Below is a small trained network, with its code and all its weights. Each question gives an input and a class and asks what happens when units are switched off, that is, made to give their printed mean instead of their output.

import numpy as np


def w(rows, s, z=0):
    codes = np.array(rows[::2]) - 128.0
    scale = np.full(codes.shape[1], s)
    scale[-1] = z or s
    return codes * scale


def norm(h):
    return h / np.sqrt((h * h).mean(-1, keepdims=True) + 1e-5)


def f(y):
    return np.maximum(y, 0)


def log_softmax(a):
    a = a - a.max(-1, keepdims=True)
    return a - np.log(np.exp(a).sum(-1, keepdims=True))


def net(x, mask):
    res = np.array(x, float).reshape(1, 6) / 4 @ E
    u = 0
    for l in range(3):
        y = f(norm(res) @ A[l][:, :-1].T + A[l][:, -1])
        res = res + np.where(mask[u : u + 6], y, B[l][:, -1]) @ B[l][:, :-1]
        u += 6
    return log_softmax(norm(res)[-1] @ U[:, :-1].T + U[:, -1])


A, B = {}, {}
E = w([
[162,107,164,135,97,204],'x0',
[118,137,132,124,125,127],'x1',
[174,162,190,254,127,97],'x2',
[92,151,87,129,160,59],'x3',
[127,123,128,131,127,125],'x4',
[129,130,130,127,128,130],'x5',
],0.0078)
A[0] = w([
[114,103,177,100,107,125,70],'L0N0',
[129,218,194,223,153,33,17],'L0N1',
[111,127,168,71,57,215,253],'L0N2',
[107,227,106,45,239,52,120],'L0N3',
[148,64,110,2,143,175,145],'L0N4',
[139,116,160,112,146,108,47],'L0N5',
],0.0038,0.0029)
B[0] = w([
[162,89,117,116,131,134,131],'L0N0',
[222,121,119,143,74,55,222],'L0N1',
[103,115,68,253,88,71,253],'L0N2',
[140,91,69,198,133,201,225],'L0N3',
[90,44,90,205,75,87,235],'L0N4',
[134,121,121,115,120,109,128],'L0N5',
],0.0049,0.0039)
A[1] = w([
[197,126,254,151,100,124,72],'L1N0',
[142,83,133,13,79,254,76],'L1N1',
[154,140,192,145,128,143,2],'L1N2',
[81,129,113,52,148,94,32],'L1N3',
[185,120,158,172,139,104,119],'L1N4',
[100,174,108,62,215,48,113],'L1N5',
],0.0068,0.0023)
B[1] = w([
[97,187,91,73,179,181,253],'L1N0',
[199,117,162,254,114,75,184],'L1N1',
[131,129,123,75,153,166,163],'L1N2',
[133,128,126,87,144,189,170],'L1N3',
[141,197,107,62,126,152,244],'L1N4',
[161,134,135,179,133,225,196],'L1N5',
],0.0082,0.0042)
A[2] = w([
[149,254,102,97,169,72,9],'L2N0',
[132,54,153,101,74,238,64],'L2N1',
[174,106,16,139,111,150,120],'L2N2',
[120,224,131,128,118,180,88],'L2N3',
[103,67,94,164,91,181,122],'L2N4',
[149,38,101,158,100,144,108],'L2N5',
],0.0061,0.0015)
B[2] = w([
[222,50,190,118,89,11,238],'L2N0',
[167,139,135,240,87,67,188],'L2N1',
[98,137,213,36,130,121,253],'L2N2',
[116,121,174,2,146,103,225],'L2N3',
[35,76,216,73,136,65,228],'L2N4',
[34,122,166,74,117,29,211],'L2N5',
],0.0045,0.005)
U = w([
[45,74,139,85,105,100,86],'0',
[150,100,127,226,93,81,252],'1',
[183,186,159,68,139,106,120],'2',
[163,170,157,143,117,253,68],'3',
[64,124,42,90,192,146,51],'4',
],0.014,0.0043)

Each question gives the input, the list of numbers given to net, and the class t.
The units are the neurons (one row each of A and B). Each row of codes is followed by its name. A weight is (code - 128) times the scale printed after its matrix; where a second scale follows, it is the last column's (A, B and U).
mask holds one flag per neuron, layer by layer. A switched-off neuron (its flag False) gives its mean, the last column of its row in B, instead of its output. The means were averaged over made-up inputs and are rounded, as every weight is.
A unit's drop is (log p(t) with every unit on - log p(t) with that unit switched off) / (log p(t) with every unit on - log p(t) with every unit switched off).
The circuit of an input: a set's keep is (log p(t) with only the set's units on - log p(t) with every unit switched off) / (log p(t) with every unit on - log p(t) with every unit switched off). Starting from the 12 units with the biggest drops (on a tie, the unit counted first), units are removed one at a time, each time the one whose removal leaves the highest keep (on an exact tie, the one counted first), for as long as the keep stays at least 0.8.
units of the circuit, in order: the units of the circuit, biggest drop first
most important unit: the unit with the biggest drop
top k neurons: the k neurons with the biggest drops, biggest first
top k neurons in layer l: the k neurons of layer l with the biggest drops, biggest first
drop of u: that unit's drop, to one decimal
input [1,5,2,4,-2,1], class 2: most important unit -> L0N2
input [1,-7,-2,-4,1,5], class 1: top 4 neurons -> (L1N0; L2N1; L2N3; L1N4)
input [7,3,-1,2,-6,1], class 0: units of the circuit, in order -> (L0N2; L2N4)
input [0,-5,0,-6,7,5], class 0: units of the circuit, in order -> (L0N2; L2N4; L1N1)
input [7,2,0,-8,7,7], class 1: top 2 neurons -> (L1N1; L2N1)
input [5,4,4,1,-3,4], class 2: top 2 neurons in layer 2 -> (L2N3; L2N0)
input [7,1,-1,1,-3,-1], class 0: top 3 neurons in layer 2 -> (L2N4; L2N5; L2N0)
input [-7,-5,0,1,1,-3], class 4: top 2 neurons in layer 2 -> (L2N0; L2N1)
input [3,5,-7,-3,2,3], class 1: top 2 neurons in layer 1 -> (L1N1; L1N0)
input [5,-6,7,5,7,-3], class 2: top 2 neurons in layer 1 -> (L1N0; L1N4)
input [-1,-4,5,-6,-6,-3], class 2: top 2 neurons in layer 2 -> (L2N3; L2N0)
input [-2,-3,7,-2,6,5], class 2: drop of L1N0 -> 0.1
input [1,0,-4,-6,2,-5], class 1: drop of L1N0 -> 0.1
input [7,5,-6,-7,4,6], class 1: drop of L1N1 -> 0.2
input [2,-8,8,-8,2,7], class 3: most important unit -> L1N0
